Each row is followed by its class.
[ 427  127  122 -314 -103 -193 -133  220  273 -225  296  -19   18 -161
  -46  172 -111  178  -84 -347 -142   76  145  137  -33  -52   71 -310
  -91  512  141  131] -> (73)
[ 220 -447  -21  -94  327  -70  -67 -367 -347 -224  481 -233   61 -118
  -30    1 -535  -66 -230   51  122   43 -167   16 -357 -137   -2   22
  -70  104 -133  164] -> (11)
[ 280  148  -95 -443 -310   95  -20  306  383 -362   96 -377  129  225
  -13 -179   -9   41 -109  -91   59  -24  -86  -22  295 -529   74 -327
 -151 -150    0 -223] -> (11)
[ -39  211  -72 -395  -65  132 -107  349  344   -9 -141  -46   51  167
 -308   24   20  -23  141  349   49 -160  109  275  359 -197  107   -8
 -140 -310  171   23] -> (115)
[ 116 -127  -25 -478  -16   20 -143  104  316 -134 -156  -90 -124    8
  315 -156 -115   71 -190  -77  -58  350  177 -124  350 -538  247 -264
 -115 -141  169  -31] -> (174)
[ 326   25  736 -522   16  318  -62 -243 -289  151  700 -310  270  -96
 -131  184  246 -417  233   97  144 -308  155  -91 -399  186   79  -80
   26  686  233 -150] -> (126)
[ 123 -110 -484  270   52  -70   33   59  -59 -271 -189 -252   77  352
   50 -159  280   53 -777  230 -180 -270   94  -93 -113 -170 -179 -277
 -123 -136  273   14] -> (48)
[  -8  214  -70   22   81  -39 -230  239  345  -36  252 -233  -82   52
   80 -215  300  189  136 -441    9  122  309   81  345 -331  226 -262
   13 -320  128  -23] -> (126)
[ 161 -340  141   35  284   69 -148 -251 -166 -263  594   57  402   21
  108 -156 -133 -135  -82 -383  251  187  180   60 -115 -147  -89 -400
   -7  247  -15   76] -> (214)
[  18  170 -338  243 -158   49   90  268   85 -224  167 -279   -4  571
   14   24  -69  142   41  211  -16 -434  162  108  240 -212   51  507
    6 -359  -79 -132] -> (190)
[ 703  -53  513 -719 -463   27   62   66   41 -413  448 -405  163  -86
   79  -55  229 -132 -392  137  -41  -99  217 -366 -215 -267 -120  113
  -66  604  -28 -405] -> (63)
[ -29 -361  353 -414  312 -104 -185 -539 -190 -133  270   20   73 -483
  -59   54  -19   35   57    1  107  311  283 -213 -118   36  172 -564
   -3  297  126  221] -> (190)
[ 255 -280   10  -92  203  -22 -128 -178 -195 -131  468 -122  162  -97
 -108  -56 -251 -186  -67 -159  166  116  155   50 -204 -253  181 -536
  -62   58  -86  179] -> (48)
[ -23   90 -242  -19 -163  174   74  -26   85  -62  -79 -331  181   94
  -85   50 -350  -44  100  257   -9 -367  -44   19   49   27  131 -405
   -1   70 -225  246] -> (48)
[ 500  -81  729 -801  -60   47   84 -150  -37 -122  206  -58   53 -353
   32   64  -95 -254  -80   61   -1   -2  -86 -262 -392  -23 -185  256
 -121  782  -51 -470] -> (115)
[  89  -73    7 -325 -121   26   -3   49  180 -251  129 -284  268  199
   99 -114 -246  -40 -190 -205   89   81 -257  -20  200 -278  162 -188
 -170   79   45  176] -> (15)
[ 201   32  169 -626 -388  -83  -14   62  312 -184   28  115  -31 -118
  141   26   41   63  138   98 -145  119  315 -241  262 -252  114  -41
   27  275    0  103] -> (211)
[ 393  -12 -104 -286  -83   19 -170  278  272 -163   77   26   -7  -36
  -29   39   14   29  -75   57 -367   52  101   34  168 -117   12  373
   58  115   -5  -59] -> (44)
[-133  346 -215  161 -122 -482 -233    3  137 -133  110 -163   86  283
 -164   30  229  374  246  213   11 -250  436  181  420 -136   66 -170
  177 -163  -37  396] -> (174)
[ -60 -447    8 -333  225   -1 -222 -299  -92 -183  424 -199  170 -223
    8   -1 -225  220    6 -196   20  402   61   22 -123  -37  143 -462
  -63 -106   97  233] -> (11)
[ 437  167  215 -237  -69  -36  -62  113  189 -295  403  101   28  122
   75   89  284 -173  -71 -136 -219 -314  406   11 -182   57 -518  395
   -5  304  250 -357] -> (15)
[-381  101   52 -146  128  238   44 -223  215   65 -230 -306  185  -84
  -89  176 -192  190  300   57 -104 -369 -331   65 -150  643 -127  188
   18 -159 -132  -57] -> (11)
[-223   19  -47 -373    6  336  -55  -95  168   14   75 -295  300 -234
  257 -311 -350 -237  387   60  219  221  127  -40  171  -11  178 -613
  118   82 -356  265] -> (15)
[ -83 -333 -127 -332   43   85   15 -221 -285 -105  499 -436  293  -45
    5   92 -435  384  192 -281   26   91 -124   37 -329  -62  192 -358
  -11   27 -244  164] -> (126)
[-374  260   49  -61   65  144   21 -301   91   71 -185 -135  110 -221
 -128   77  219   35  -98  117  -72 -349 -193  -46  -41  521 -123 -108
   82 -101   87  112] -> (125)
[-219  154  -25    9 -322 -124   40 -159   14   28 -520 -159  -24  -66
 -152  491 -210  187  379  481 -186 -449   47  142  -64  560 -261  122
   -7  137 -200  138] -> (15)
[ 375 -202  -48 -466   19  200 -125  189  300 -276  183 -432  162  345
  191  -50    0   87 -474   -1  -97   42  -31  -59  118 -344 -242   68
 -191 -267   95 -224] -> (211)
[ 387 -383  640 -708   -3  253 -135 -469 -410 -482  538 -784  170 -208
 -182  -31  186 -156 -327  710  159  194 -119 -332 -103  -13  -71  -60
 -186  374  156 -360] -> (211)
[ -26 -120 -105  158   51 -302  -65 -373 -320 -228  310 -163  237  -10
 -183  -33 -408  307   -8 -206  190  109 -183  186 -137 -160   74 -522
  -11 -187 -400  286] -> (174)
[-113   -6 -318  113  -69 -104 -218  150  228 -229  243 -609  329  429
 -244 -150  400  383  179 -216   47   53   36  -51  479 -343   63 -629
  -29 -722  -25  179] -> (48)
[ 476    9  830 -641  -11 -106 -130 -268 -299  120  359 -106 -114 -438
 -180  236   94 -281 -199  226  176  -54  -70  -89 -390   46 -141  270
  -24  822   15  -99] -> (211)
[ 381 -124 -434  -99  181 -320  -69  229  -98 -353 -161 -530   70  184
 -224  -74  103  236 -809  103  -80  -56 -129  107 -280 -345  101 -383
 -298  -94  135   16] -> (126)
[ 899 -243  172 -700  215  -72 -215  237  241 -208  589 -329  211  196
  270   46  -65 -249 -273  -10 -287  -89  448  -88 -363 -282 -233  318
  -62  756  187 -206] -> (44)
[ 241 -159 -490  -23  -87 -136 -175  165   78 -305 -608 -181  -26  201
  -40  -84  241   26 -698  506 -401   95   97   89  169 -149  182 -209
 -202 -254  203  -56] -> (214)
[ 428 -212 -106 -351 -135  468  -84  193  213 -171  -20 -281  112  107
  222 -158 -338 -402   16  305   43  -74  245  -47  361 -477  176  -77
  -49  318 -132  150] -> (73)
[ 723   29  115 -238  -44  107  -71  484  124 -119  388  -45  -16  265
   63   83  -36 -292   62   97  -34 -123  568  118 -122 -353   60  171
  -82  432  218 -198] -> (211)
[ 108 -271   41 -254  304 -121  -17 -321  -98 -346  131  -65  261 -174
  147  -58  -86 -139 -369 -206  108  -75  157 -128 -216   36   21  -66
    1  150  -59   50] -> (15)
[ 284  216    4  -64  117  149   25  423  322    1   28 -112  -37  130
  110   26 -376   31 -235  -51   78 -106  -64  180  -53 -129   18   73
  -97 -265 -113 -392] -> (48)
[ 453 -144 -381 -212  -37  155  -68  417  205 -483  218 -597  347  468
  -41  -41  -60  -87 -209   47  -81 -100   56   20  127 -274   66   72
 -168  258   17   68] -> (190)
[  -4  -99   61 -298 -111 -269   52 -335 -111 -135 -316 -196  -43 -187
 -275  324  184  279 -248  549 -261 -531  -44 -324 -116  260 -183  207
   58  420  140  207] -> (63)
[  83   26  281 -369 -169  119  121  198  505 -244 -294  -17   33 -105
  186 -168  -94  -77  182  -35  113  136  142 -268  301 -250  241  208
 -118 -261 -164 -204] -> (125)
[ 195 -237  -94 -360   10 -355  113 -309  -98 -659   66 -388  181    2
  104 -190  145  283 -757  211 -114   56 -253 -459 -141 -102 -283  -31
  -97  347   -5  -30] -> (211)
[ 105  100  -53  424 -105 -254 -217   51   44 -183  237 -494  126  382
 -328  204   20  544  290 -284  -71 -215 -139  216  257 -121  -73 -146
  -55 -300 -146  -12] -> (214)
[ -50  141  148   55 -122 -120 -382 -246 -195  -25 -202 -177 -115 -289
 -503  223   18  378  117  369  -16 -471  281  423  170   44   99    0
   86  519  -23  307] -> (214)
[ 154 -484  -63  -49  179 -147 -183 -150 -185 -450  511 -405  189   56
 -150 -205 -138  228 -267 -288  222  402  -41   67   46 -478   92 -483
 -209  -20  132   78] -> (63)
[   5  -16 -144  -12 -105  370   75 -162  190 -232  280 -234  277   -5
   70 -240 -556 -212   41 -206  109   12 -202  -14  192 -143  275 -523
  -75 -124 -394  343] -> (190)
[-251   -2  182  -17  -65 -174   21 -217  -28   94 -276  154   47 -100
 -274  405 -154  183  248  259  -18 -450 -118   97   16  376 -273  572
   20  360 -103  367] -> (115)
[-348  280  255   11 -185 -387  -68 -416   72   79 -383  569 -115 -330
 -330  144  684  203   72 -227 -270 -316  -64  -20   20  392 -310  173
   84  344  235  287] -> (126)
[-120   65 -623 -138   68 -145 -158  280   22  -99 -102  -75   42  210
 -118 -392  478  148 -717  -85 -179   81  -16  264   76 -415  188 -241
  -67  -79  488  161] -> (44)
[ 712 -307   18 -159   -1 -115   40  254  -81 -522  116 -290   89   18
  -43   81    4  -59 -249  252  -46  -41  292 -316  -58 -346  -56  120
 -117  452  -19 -165] -> (115)
[  84  196   99 -358 -282 -247 -216 -305 -117   12  -12 -475 -127 -230
 -257  361 -157  245  220  753 -135 -283  185  147  -62  208   42 -330
   76  172 -167   47] -> (11)
[ 417   99  178  130  104  228 -268  133   68   69  450 -221  138   54
   53  -64 -121  -50   60 -203   21   25  182  114  142 -235  172 -316
  103  141  -25  151] -> (174)
[ 152   52  262 -480   62  179  -82   88  392   49  -86 -121  148  103
   89    3   15  -62 -104  -28  -30  -56 -113  -24  201  -68  113 -102
 -111  -38  188  -77] -> (73)
[ 137  -19  462 -411 -335  138   90 -186  -55 -209  259   54  254  -12
  -25  -20  228   44 -139  -32  -96 -204 -109 -144 -287  143 -439  440
    1  441  -35 -329] -> (48)
[-157  -69 -288  -67   -7 -543 -144 -298  -40 -277 -316  130  106   13
 -163 -342  611  230 -803 -350  -77  170 -311   29   56 -255 -236 -251
 -108  -43  111  268] -> (211)
[ -86  -71  -14   99    7  200  -76 -351  -23 -143 -134 -234  142 -132
   16 -285 -381   80  105 -106  161   32 -200   76  202 -200   97 -247
   24  -37 -568  -21] -> (190)
[-220  233  138 -201 -122  126 -184   61   54  185 -575  158 -227 -119
 -332  181  345   17  192  686 -107 -271  193  217  255  187  -17  236
   20   37  289 -106] -> (214)
[ -74  317 -326  273    5  -53 -185  220  132    3  -19 -424   81  131
 -381  162  -20  236  526   96   54 -384  235  364  205   78  292 -296
  112 -306 -154  164] -> (11)
[ -48  -26  219 -248   12  359   84 -321  -62  -40   89 -384  189 -297
  124 -215 -106  -35  190 -164   -1 -113 -201 -277   -9   91  290 -224
  138  490 -199   14] -> (73)
[ 120   -2  -28  103 -246   36 -279   -3  224 -368  -40 -716  156  259
 -376   85  225  176  286   93   51 -232   67  125  657 -208   66 -246
 -145 -361 -118  103] -> (73)
[ -46 -392 -458   49  514 -124  -65  -95 -224 -110   94 -164  206 -133
  108 -137 -467  492 -429 -351 -113  285    2  215 -452  -54  210 -533
  -59 -155  -97  109] -> (115)
[-249  180 -150  588   58 -189 -162 -362  110 -301  155 -427  425  370
 -158  -68    8   84   99 -251  311 -349  -71  214  466   47  -51 -382
   21 -430 -324  373] -> (174)
[ 176  260  -22 -334   27    8 -159  287  335   91   97  -91 -209  -50
  -77   99 -211   18  289  399 -189 -178  338   97  317 -148  279  136
   62  140  128  128] -> (115)
[ 669 -232  161 -157   96  -76 -248  128  260 -433  130 -214  178  190
   75    4  371 -163 -207  -27 -249   68  368 -111  -31  -80 -230    8
 -161  371  370 -302] -> (11)
[-186  138  146 -144 -110   -9    3 -187  127    8 -397  108  -66  -64
  -61  158  322  106  229  440 -102 -532  309 -168  184  158 -196  286
  118  229  114   81] -> (126)
[ 483  -16  619 -364    1  285  -30  -19 -277 -215  514 -652   29 -367
 -122   76 -180 -117   -8  368  252  -21   90 -123 -320   34  150  -49
  -52  232 -270 -490] -> (214)
[ 324  117  427 -619 -354   58   29   -7 -261   53  392  -28  173   77
  -81  161   73 -364   79  420  235 -342  395   60 -273 -234   31  -45
    3  817  242  -15] -> (125)
[ 279   98  701 -487 -164    1   -2 -152 -127  -28  235   94  101 -270
 -271  116  198  -63  160   51   35 -172 -225 -100 -324  158 -268  443
   55  717   20 -243] -> (11)
[ 827  -85  -80 -245  114 -111 -241  479  100 -155  585 -545  135  411
   74  278  121 -127 -249 -237 -102  130  194   55 -108 -300 -106 -419
 -175  550  417 -105] -> (211)
[  98  -11   56 -369   82  175  -29  276  329  -49  130 -406  -77 -183
  195  171 -263   58  159  146  145  252  172 -238  234  -57  136 -440
  -50  -24   28  125] -> (211)
[  71 -170  104    4  432 -122 -187 -276 -283 -109  443  -50  112 -312
 -176 -258 -167  271 -182 -455  230  182  -46  142 -137 -354  129 -382
   43  -76 -191  -17] -> (115)
[ 275 -354 -130 -132 -130    0 -128    7  285 -406 -180 -135  283  481
  330  -80   50  -23 -261  -12 -227  165  282 -120  368 -348  103 -215
 -207   14  293   57] -> (174)
[-203  211  -82  265  -22  270  -31  308  394   -5  123 -180  160  216
 -212  -28   37  144  631 -300  145 -164  -32  104  477  -63  150   64
   23 -737 -228  167] -> (126)
[ 741 -386  275 -304  280  149 -120  224    3 -294  519 -377  260  147
   41   38 -176 -254 -225   75   72  -34  295 -102 -155 -322   -8  145
 -186  558  192  -47] -> (115)
[ 362   43 -481  190  223 -256 -282  285  296 -525  168 -490  147  389
  -38  -28 -155  265  -99   43  -79  -10  342  205  383 -306  154 -323
  -60 -158   39  111] -> (174)
[ -45  197  226 -223   61   81 -219 -112   53  229  -28 -236 -223 -273
  -29   20  -50   82  190  129   -2 -122  205  228 -143   11 -188    1
   18  158   -1 -143] -> (125)
[ -15 -309 -209 -372  542  341 -110 -152  -47 -161  105 -284   93 -394
  -24 -231 -351   73  -59  -77  -82  158  -97   -6 -128  -46  285 -149
   65    4  -86 -115] -> (44)
[ 266   25  624 -376  144    8   -8  -63  -28 -171  473  -55    7 -565
   18 -220  111  174 -284 -508   33  279 -105 -129 -436  106    6  192
   38  495    3 -478] -> (63)
